Below is a small trained network, with its code and all its weights. Each question gives an input and a target symbol and asks what happens when units are switched off, that is, made to give their printed mean instead of their output.

import numpy as np


def w(rows, s, z=0):
    codes = np.array(rows[::2]) - 128.0
    scale = np.full(codes.shape[1], s)
    scale[-1] = z or s
    return codes * scale


def norm(h):
    return h / np.sqrt((h * h).mean(-1, keepdims=True) + 1e-5)


def f(y):
    return np.maximum(y, 0)


def softmax(a):
    e = np.exp(a - a.max(-1, keepdims=True))
    return e / e.sum(-1, keepdims=True)


def log_softmax(a):
    a = a - a.max(-1, keepdims=True)
    return a - np.log(np.exp(a).sum(-1, keepdims=True))


def net(x, mask):
    ids = ['ΓΛΠαβδεημφ'.index(c) for c in x.split()]
    T = len(ids)
    res = E[ids] + P[:T]
    u = 0
    for l in range(3):
        q, k, v = (norm(res) @ M[l].T for M in (Q, K, V))
        z = softmax(np.where(np.tri(T) > 0, q @ k.T / 3**0.5, -1e9)) @ v
        res = res + np.where(mask[u], z, O[l][:, -1]) @ O[l][:, :-1]
        u += 1
        y = f(norm(res) @ A[l][:, :-1].T + A[l][:, -1])
        res = res + np.where(mask[u : u + 12], y, B[l][:, -1]) @ B[l][:, :-1]
        u += 12
    return log_softmax(norm(res)[-1] @ U[:, :-1].T + U[:, -1])


Q, K, V, O, A, B = {}, {}, {}, {}, {}, {}
E = w([
[164,98,92,184,87,127],'Γ',
[255,122,94,204,90,131],'Λ',
[90,65,94,150,158,130],'Π',
[187,120,91,184,163,122],'α',
[131,47,78,172,171,117],'β',
[108,88,8,165,76,200],'δ',
[248,186,95,141,64,130],'ε',
[150,209,136,99,100,84],'η',
[85,190,59,100,128,135],'μ',
[86,95,131,74,93,80],'φ',
],0.011)
P = w([
[68,139,213,113,120,148],'0',
[147,142,100,195,162,59],'1',
[160,131,82,174,145,56],'2',
[150,147,112,153,136,95],'3',
[168,133,105,128,127,113],'4',
[171,135,103,88,117,139],'5',
[187,132,98,61,118,147],'6',
[215,132,84,2,134,152],'7',
],0.0085)
Q[0] = w([
[211,65,92,31,146,117],'0.h1',
[143,113,102,225,160,106],'0.h1',
[109,93,254,148,126,198],'0.h1',
],0.0085)
K[0] = w([
[152,131,132,71,106,206],'0.h1',
[158,119,39,87,136,77],'0.h1',
[106,150,101,254,204,134],'0.h1',
],0.0099)
V[0] = w([
[103,186,85,59,70,78],'0.h1',
[101,254,76,150,140,204],'0.h1',
[170,149,159,70,223,110],'0.h1',
],0.0077)
O[0] = w([
[72,162,87,184,108,12,252],'0.h1',
[84,222,133,162,214,151,34],'0.h1',
[146,94,156,192,114,122,71],'0.h1',
],0.011,0.0033)
A[0] = w([
[181,204,174,93,103,96,49],'0.n1',
[138,131,94,114,92,116,96],'0.n2',
[205,147,115,127,141,107,163],'0.n3',
[87,154,139,128,131,143,138],'0.n4',
[135,164,124,148,159,138,79],'0.n5',
[143,136,248,170,168,129,45],'0.n6',
[154,143,145,173,100,148,119],'0.n7',
[113,138,184,157,171,156,5],'0.n8',
[95,71,114,109,180,112,116],'0.n9',
[140,161,190,74,115,134,131],'0.n10',
[91,139,196,115,126,94,95],'0.n11',
[84,79,160,102,137,152,125],'0.n12',
],0.012,0.0026)
B[0] = w([
[60,131,123,186,99,148,162],'0.n1',
[131,117,155,139,199,112,231],'0.n2',
[82,96,128,156,147,163,254],'0.n3',
[159,48,152,75,167,167,150],'0.n4',
[144,125,64,113,131,164,173],'0.n5',
[7,138,140,113,139,159,135],'0.n6',
[91,113,77,74,157,100,149],'0.n7',
[59,136,153,117,208,134,133],'0.n8',
[143,192,105,170,124,160,218],'0.n9',
[2,140,62,143,128,95,140],'0.n10',
[217,43,120,176,85,151,146],'0.n11',
[153,108,139,146,216,75,155],'0.n12',
],0.0086,0.0049)
Q[1] = w([
[190,52,139,68,76,99],'1.h1',
[105,163,17,238,123,72],'1.h1',
[140,225,255,158,27,149],'1.h1',
],0.0091)
K[1] = w([
[113,14,209,118,108,199],'1.h1',
[53,195,130,92,49,76],'1.h1',
[255,125,184,169,237,57],'1.h1',
],0.0085)
V[1] = w([
[115,102,127,215,59,215],'1.h1',
[107,137,109,70,254,167],'1.h1',
[90,77,7,39,101,121],'1.h1',
],0.0076)
O[1] = w([
[141,207,84,135,10,254,119],'1.h1',
[180,174,126,124,182,128,154],'1.h1',
[240,232,191,175,51,81,253],'1.h1',
],0.0091,0.0056)
A[1] = w([
[161,130,134,9,129,8,109],'1.n1',
[126,170,157,2,138,91,129],'1.n2',
[44,185,146,158,115,124,171],'1.n3',
[170,61,137,132,115,163,1],'1.n4',
[103,84,134,148,18,158,100],'1.n5',
[157,167,170,103,203,197,129],'1.n6',
[123,205,91,5,140,152,72],'1.n7',
[190,113,4,140,70,79,131],'1.n8',
[120,148,153,120,153,175,11],'1.n9',
[62,62,76,161,122,104,6],'1.n10',
[137,191,141,195,121,114,14],'1.n11',
[188,30,95,44,132,177,34],'1.n12',
],0.0082,0.0027)
B[1] = w([
[133,101,112,241,139,139,182],'1.n1',
[121,67,133,205,77,89,138],'1.n2',
[197,3,99,100,154,119,151],'1.n3',
[187,61,153,113,94,119,144],'1.n4',
[192,138,171,143,158,106,167],'1.n5',
[163,146,118,107,124,109,163],'1.n6',
[157,175,173,132,50,72,141],'1.n7',
[68,161,250,192,93,105,255],'1.n8',
[80,123,129,48,163,104,130],'1.n9',
[104,123,164,83,54,92,153],'1.n10',
[95,191,92,140,81,125,162],'1.n11',
[162,54,81,151,100,108,152],'1.n12',
],0.007,0.0095)
Q[2] = w([
[157,114,48,196,56,61],'2.h1',
[91,132,165,135,166,123],'2.h1',
[178,147,78,251,112,77],'2.h1',
],0.013)
K[2] = w([
[128,136,200,2,207,132],'2.h1',
[173,153,135,168,56,159],'2.h1',
[102,77,220,6,147,177],'2.h1',
],0.0092)
V[2] = w([
[127,194,74,240,186,56],'2.h1',
[254,41,59,192,55,107],'2.h1',
[119,89,128,239,220,204],'2.h1',
],0.007)
O[2] = w([
[116,141,247,193,178,189,122],'2.h1',
[139,46,50,195,142,137,254],'2.h1',
[147,67,183,76,118,181,158],'2.h1',
],0.012,0.0049)
A[2] = w([
[122,177,193,172,195,108,26],'2.n1',
[66,91,132,128,226,134,254],'2.n2',
[169,180,198,111,118,111,61],'2.n3',
[112,144,109,119,111,83,115],'2.n4',
[100,133,61,181,132,98,108],'2.n5',
[116,118,95,8,182,255,37],'2.n6',
[89,162,222,168,140,144,111],'2.n7',
[74,91,201,170,148,149,15],'2.n8',
[39,56,139,175,88,82,98],'2.n9',
[249,90,132,153,160,166,179],'2.n10',
[141,80,130,96,126,144,52],'2.n11',
[181,116,151,157,102,91,251],'2.n12',
],0.0096,0.0038)
B[2] = w([
[115,93,27,136,130,105,182],'2.n1',
[135,178,154,46,73,62,159],'2.n2',
[103,118,123,144,193,145,172],'2.n3',
[75,168,132,138,132,126,152],'2.n4',
[78,170,174,76,155,142,202],'2.n5',
[44,101,254,166,156,78,138],'2.n6',
[100,68,76,120,149,133,197],'2.n7',
[146,71,56,127,76,155,155],'2.n8',
[137,172,152,77,105,194,217],'2.n9',
[152,121,165,38,150,158,198],'2.n10',
[169,134,45,86,107,121,135],'2.n11',
[138,157,161,84,125,178,254],'2.n12',
],0.0089,0.009)
U = w([
[172,107,152,187,171,161,3],'Γ',
[156,96,50,113,108,134,170],'Λ',
[140,146,172,37,126,127,105],'Π',
[70,82,162,121,195,171,147],'α',
[186,70,150,108,147,219,148],'β',
[181,204,114,122,110,196,71],'δ',
[76,131,92,174,133,255,85],'ε',
[39,116,103,85,105,195,100],'η',
[115,162,106,145,194,117,196],'μ',
[121,107,183,185,78,112,154],'φ',
],0.01,0.0048)

Each question gives the input, a string of symbols that net reads in full, and the target symbol t.
The units are the heads (3 rows each of Q, K, V and O) and the neurons (one row each of A and B). Each row of codes is followed by its name. A weight is (code - 128) times the scale printed after its matrix; where a second scale follows, it is the last column's (O, A, B and U).
mask holds one flag per unit, layer by layer, with each layer's heads first. A switched-off unit (its flag False) gives its mean, the last column of its rows in O or B, instead of its output. The means were averaged over made-up inputs and are rounded, as every weight is.
A unit's drop is (log p(t) with every unit on - log p(t) with that unit switched off) / (log p(t) with every unit on - log p(t) with every unit switched off).
The circuit of an input: a set's keep is (log p(t) with only the set's units on - log p(t) with every unit switched off) / (log p(t) with every unit on - log p(t) with every unit switched off). Starting from the 12 units with the biggest drops (on a tie, the unit counted first), units are removed one at a time, each time the one whose removal leaves the highest keep (on an exact tie, the one counted first), for as long as the keep stays at least 0.8.
circuit, biggest first: the units of the circuit, biggest drop first
most important unit: the unit with the biggest drop
k most important neurons: the k neurons with the biggest drops, biggest first
top k neurons in layer l: the k neurons of layer l with the biggest drops, biggest first
drop when u is switched off: that unit's drop, to one decimal
input β α β φ δ α, target Λ: circuit, biggest first	[0.h1]
input α β α, target Π: circuit, biggest first	[0.h1, 2.h1, 0.n6]
input β β β α α α, target Λ: circuit, biggest first	[2.h1, 0.h1]
input Λ α δ, target δ: circuit, biggest first	[1.h1, 0.h1]
input ε β β α, target ε: 4 most important neurons	[0.n5, 0.n2, 0.n7, 0.n4]
input δ α Π α Π μ η δ, target μ: circuit, biggest first	[0.h1, 1.h1]
input μ α φ β α, target α: circuit, biggest first	[0.h1, 2.h1, 1.h1, 2.n7]
input α δ φ α ε β Π, target Π: top 2 neurons in layer 0	[0.n6, 0.n2]
input β φ Λ Λ ε, target Λ: circuit, biggest first	[2.h1, 0.h1]
input β ε β μ, target Λ: circuit, biggest first	[0.h1, 2.h1]
input φ φ δ ε ε, target φ: top 2 neurons in layer 1	[1.n5, 1.n8]
input ε β β β ε, target ε: circuit, biggest first	[0.h1, 1.h1]
input μ δ μ φ, target α: top 3 neurons in layer 2	[2.n7, 2.n3, 2.n1]
input φ δ α φ Λ μ α, target μ: circuit, biggest first	[0.h1]
input β δ η α α μ ε η, target Λ: top 2 neurons in layer 1	[1.n3, 1.n8]
input φ α Λ φ β φ η α, target φ: circuit, biggest first	[0.h1, 1.h1]
input ε φ φ β β, target ε: 2 most important neurons	[0.n1, 2.n7]
input Π β Λ β β Λ, target β: top 2 neurons in layer 0	[0.n12, 0.n3]
input Λ β β α α, target β: 2 most important neurons	[2.n10, 0.n3]
input ε β α φ δ β, target ε: most important unit	0.n1
input δ β Λ, target μ: top 2 neurons in layer 2	[2.n9, 2.n1]
input β β φ ε δ β ε, target Λ: top 2 neurons in layer 1	[1.n3, 1.n1]
input δ ε Λ φ, target μ: 2 most important neurons	[0.n2, 1.n7]
input Π β β Γ β β β φ, target β: drop when 1.n9 is switched off	0.0
